Below is a small trained network, with its code and all its weights. Each question gives an input and a class and asks what happens when units are switched off, that is, made to give their printed mean instead of their output.

import numpy as np


def w(rows, s, z=0):
    codes = np.array(rows[::2]) - 128.0
    scale = np.full(codes.shape[1], s)
    scale[-1] = z or s
    return codes * scale


def f(y):
    return y / 2 * (1 + np.tanh(0.7978845608 * (y + 0.044715 * y**3)))


def log_softmax(a):
    a = a - a.max(-1, keepdims=True)
    return a - np.log(np.exp(a).sum(-1, keepdims=True))


def net(x, mask):
    res = np.array(x, float).reshape(1, 7) / 4 @ E
    y = f(res @ A[0][:, :-1].T + A[0][:, -1])
    res = res + np.where(mask, y, B[0][:, -1]) @ B[0][:, :-1]
    return log_softmax(res[-1] @ U[:, :-1].T + U[:, -1])


A, B = {}, {}
E = w([
[9,161,133,124,74,163],'x0',
[127,131,133,129,128,121],'x1',
[130,120,119,124,121,133],'x2',
[131,126,127,124,122,129],'x3',
[106,102,155,29,198,142],'x4',
[138,70,211,159,111,188],'x5',
[129,128,126,129,129,131],'x6',
],0.016)
A[0] = w([
[103,122,155,200,95,159,109],'N1',
[95,180,102,187,24,173,121],'N2',
[163,99,71,46,220,94,148],'N3',
[124,16,237,187,120,186,179],'N4',
[178,54,148,67,172,97,112],'N5',
[255,149,105,222,126,118,197],'N6',
[98,132,197,143,86,184,122],'N7',
[109,169,26,106,191,72,254],'N8',
[47,123,143,77,112,170,100],'N9',
[13,124,148,21,173,187,73],'N10',
[106,181,55,137,99,115,150],'N11',
[80,227,30,129,93,84,184],'N12',
[88,170,149,45,160,172,107],'N13',
[150,55,198,137,147,180,137],'N14',
[112,86,173,214,96,169,135],'N15',
[165,118,120,63,136,62,170],'N16',
[56,229,59,202,20,76,174],'N17',
[169,107,173,75,172,146,150],'N18',
[244,96,90,239,102,63,189],'N19',
[195,52,199,116,173,184,129],'N20',
],0.0094,0.0083)
B[0] = w([
[191,183,150,235,71,117,173],'N1',
[151,190,189,162,100,199,206],'N2',
[243,92,154,97,177,149,208],'N3',
[78,134,199,234,71,130,231],'N4',
[110,117,253,134,159,190,183],'N5',
[26,66,27,81,126,2,231],'N6',
[136,171,124,182,83,89,177],'N7',
[176,111,99,46,219,103,228],'N8',
[97,130,34,136,79,59,178],'N9',
[60,79,55,102,114,42,208],'N10',
[90,131,129,113,175,178,181],'N11',
[76,149,138,76,204,193,225],'N12',
[136,114,64,116,125,13,176],'N13',
[16,103,227,175,115,126,189],'N14',
[174,171,128,226,54,85,191],'N15',
[166,137,115,86,216,143,177],'N16',
[63,185,149,86,161,230,254],'N17',
[111,72,235,98,171,147,179],'N18',
[38,82,34,86,111,87,242],'N19',
[18,65,250,161,160,171,202],'N20',
],0.0075,0.018)
U = w([
[114,120,52,56,164,95,250],'0',
[83,126,180,108,182,231,137],'1',
[89,76,124,141,93,58,147],'2',
[165,184,143,165,81,168,21],'3',
[250,88,152,79,196,136,102],'4',
],0.013,0.0021)

Each question gives the input, the list of numbers given to net, and the class t.
The units are the neurons (one row each of A and B). Each row of codes is followed by its name. A weight is (code - 128) times the scale printed after its matrix; where a second scale follows, it is the last column's (A, B and U).
mask holds one flag per neuron, in row order. A switched-off neuron (its flag False) gives its mean, the last column of its row in B, instead of its output. The means were averaged over made-up inputs and are rounded, as every weight is.
A unit's drop is (log p(t) with every unit on - log p(t) with that unit switched off) / (log p(t) with every unit on - log p(t) with every unit switched off).
The circuit of an input: a set's keep is (log p(t) with only the set's units on - log p(t) with every unit switched off) / (log p(t) with every unit on - log p(t) with every unit switched off). Starting from the 12 units with the biggest drops (on a tie, the unit counted first), units are removed one at a time, each time the one whose removal leaves the highest keep (on an exact tie, the one counted first), for as long as the keep stays at least 0.8.
units of the circuit, in order: the units of the circuit, biggest drop first
k most important neurons: the k neurons with the biggest drops, biggest first
drop of u: that unit's drop, to one decimal
input [8,1,-8,-3,1,3,1], class 2: units of the circuit, in order	N10
input [1,5,-4,-1,7,3,-6], class 2: 4 most important neurons	N10; N17; N13; N12
input [-1,-6,-2,2,0,4,-6], class 2: 3 most important neurons	N17; N12; N2
input [-3,1,-6,-2,0,7,-1], class 2: 2 most important neurons	N17; N12
input [1,-7,-2,-1,-7,8,-5], class 3: 2 most important neurons	N2; N1
input [-8,5,-5,-1,0,8,4], class 2: 2 most important neurons	N6; N17
input [0,-7,2,5,6,-5,3], class 4: 3 most important neurons	N3; N6; N19
input [1,8,-7,-5,8,-2,4], class 0: 3 most important neurons	N10; N13; N9
input [-6,-4,8,-5,3,0,-6], class 4: 4 most important neurons	N3; N17; N12; N4
input [1,1,-3,-5,7,-1,-4], class 0: 2 most important neurons	N10; N13
input [3,0,-8,-4,6,1,2], class 2: drop of N12	0.1
input [0,-2,5,7,-3,-3,-6], class 0: drop of N14	0.2
input [-4,2,-4,-8,-7,0,-4], class 0: drop of N4	0.2
input [-1,3,-7,-7,8,-8,1], class 4: units of the circuit, in order	N3
input [-3,-2,5,-3,1,-6,-4], class 4: 2 most important neurons	N3; N10
